Below is a small trained network, with its code and all its weights. Each question gives an input and a class and asks what happens when units are switched off, that is, made to give their printed mean instead of their output.

import numpy as np


def w(rows, s, z=0):
    codes = np.array(rows[::2]) - 128.0
    scale = np.full(codes.shape[1], s)
    scale[-1] = z or s
    return codes * scale


def norm(h):
    return h / np.sqrt((h * h).mean(-1, keepdims=True) + 1e-5)


def f(y):
    return np.maximum(y, 0)


def log_softmax(a):
    a = a - a.max(-1, keepdims=True)
    return a - np.log(np.exp(a).sum(-1, keepdims=True))


def net(x, mask):
    res = np.array(x, float).reshape(1, 7) / 4 @ E
    u = 0
    for l in range(3):
        y = f(norm(res) @ A[l][:, :-1].T + A[l][:, -1])
        res = res + np.where(mask[u : u + 6], y, B[l][:, -1]) @ B[l][:, :-1]
        u += 6
    return log_softmax(norm(res)[-1] @ U[:, :-1].T + U[:, -1])


A, B = {}, {}
E = w([
[131,132,129,129],'x0',
[162,135,45,18],'x1',
[81,211,158,114],'x2',
[129,128,129,128],'x3',
[128,127,129,128],'x4',
[125,122,128,128],'x5',
[101,196,2,189],'x6',
],0.0044)
A[0] = w([
[21,213,180,64,2],'0.n0',
[134,185,90,87,142],'0.n1',
[136,154,190,61,113],'0.n2',
[59,138,177,208,61],'0.n3',
[110,127,98,58,18],'0.n4',
[115,254,149,75,94],'0.n5',
],0.008,0.0036)
B[0] = w([
[248,46,134,181,219],'0.n0',
[92,100,139,106,243],'0.n1',
[115,206,142,95,236],'0.n2',
[175,180,131,143,241],'0.n3',
[88,76,102,96,167],'0.n4',
[155,106,74,129,254],'0.n5',
],0.012,0.003)
A[1] = w([
[119,145,172,108,94],'1.n0',
[125,162,108,127,56],'1.n1',
[106,73,142,137,45],'1.n2',
[159,90,107,147,4],'1.n3',
[51,179,8,214,38],'1.n4',
[194,71,91,147,60],'1.n5',
],0.012,0.002)
B[1] = w([
[166,87,172,75,160],'1.n0',
[187,170,123,84,143],'1.n1',
[124,123,199,126,142],'1.n2',
[195,97,190,180,162],'1.n3',
[140,118,254,79,254],'1.n4',
[199,71,77,161,218],'1.n5',
],0.0098,0.0063)
A[2] = w([
[114,150,49,82,140],'2.n0',
[99,160,128,116,12],'2.n1',
[80,113,6,47,217],'2.n2',
[109,171,184,254,175],'2.n3',
[99,122,155,118,195],'2.n4',
[104,124,196,184,232],'2.n5',
],0.0097,0.0011)
B[2] = w([
[105,181,65,130,173],'2.n0',
[132,178,169,125,129],'2.n1',
[87,158,79,169,231],'2.n2',
[41,84,10,113,243],'2.n3',
[1,112,176,185,182],'2.n4',
[130,184,52,127,254],'2.n5',
],0.0089,0.0034)
U = w([
[254,56,126,220,120],'0',
[101,150,248,51,4],'1',
[33,137,20,145,212],'2',
],0.011,0.0021)

Each question gives the input, the list of numbers given to net, and the class t.
The units are the neurons (one row each of A and B). Each row of codes is followed by its name. A weight is (code - 128) times the scale printed after its matrix; where a second scale follows, it is the last column's (A, B and U).
mask holds one flag per neuron, layer by layer. A switched-off neuron (its flag False) gives its mean, the last column of its row in B, instead of its output. The means were averaged over made-up inputs and are rounded, as every weight is.
A unit's drop is (log p(t) with every unit on - log p(t) with that unit switched off) / (log p(t) with every unit on - log p(t) with every unit switched off).
The circuit of an input: a set's keep is (log p(t) with only the set's units on - log p(t) with every unit switched off) / (log p(t) with every unit on - log p(t) with every unit switched off). Starting from the 12 units with the biggest drops (on a tie, the unit counted first), units are removed one at a time, each time the one whose removal leaves the highest keep (on an exact tie, the one counted first), for as long as the keep stays at least 0.8.
circuit, biggest first: the units of the circuit, biggest drop first
top k neurons: the k neurons with the biggest drops, biggest first
top k neurons in layer l: the k neurons of layer l with the biggest drops, biggest first
drop of u: that unit's drop, to one decimal
input [-3,3,5,0,3,-6,-2], class 0: top neuron	[0.n0]
input [-4,8,8,-4,3,-7,3], class 0: top 4 neurons	[0.n0; 0.n5; 1.n5; 2.n3]
input [6,-8,-4,-2,-4,-2,4], class 2: top 2 neurons in layer 0	[0.n0; 0.n5]
input [5,5,-4,-6,7,0,5], class 1: circuit, biggest first	[1.n4; 0.n0]
input [6,6,-2,-2,6,5,-1], class 2: circuit, biggest first	[1.n4; 0.n0]
input [-5,3,-2,7,0,-3,6], class 1: top 2 neurons	[1.n4; 0.n0]
input [6,-8,1,-5,-8,1,-7], class 2: top 3 neurons	[1.n4; 2.n3; 2.n5]
input [5,-5,-3,2,1,6,2], class 2: circuit, biggest first	[2.n3; 0.n0]
input [5,8,7,-6,-2,-1,-7], class 2: top 3 neurons in layer 1	[1.n4; 1.n3; 1.n2]
input [8,-6,3,4,-6,2,6], class 1: top 2 neurons in layer 1	[1.n4; 1.n1]
input [8,-7,-6,3,-8,-7,7], class 1: top 2 neurons	[0.n0; 1.n4]
input [-8,7,-4,3,1,-8,8], class 1: top 3 neurons	[1.n4; 0.n0; 0.n5]
input [-4,4,7,-2,6,3,-7], class 0: top 3 neurons	[0.n0; 0.n5; 1.n4]
input [-6,-8,7,-3,3,-1,-1], class 2: top 2 neurons	[2.n3; 1.n4]
input [6,-6,4,7,-4,-8,2], class 2: circuit, biggest first	[2.n3]
input [7,-2,1,-3,-7,4,3], class 1: top 2 neurons	[0.n0; 1.n4]
input [4,3,-2,3,-5,8,7], class 1: drop of 1.n4	1.0
input [0,-8,6,5,1,-2,-1], class 2: drop of 1.n5	0.1
input [-7,7,8,0,-7,-2,-3], class 0: drop of 0.n5	0.2
input [7,-8,5,0,-7,6,2], class 2: drop of 2.n3	0.7
input [-7,-7,8,-2,8,-8,-3], class 0: top neuron in layer 2	[2.n2]
input [-5,-7,-3,2,5,6,-2], class 2: top 2 neurons in layer 0	[0.n0; 0.n5]
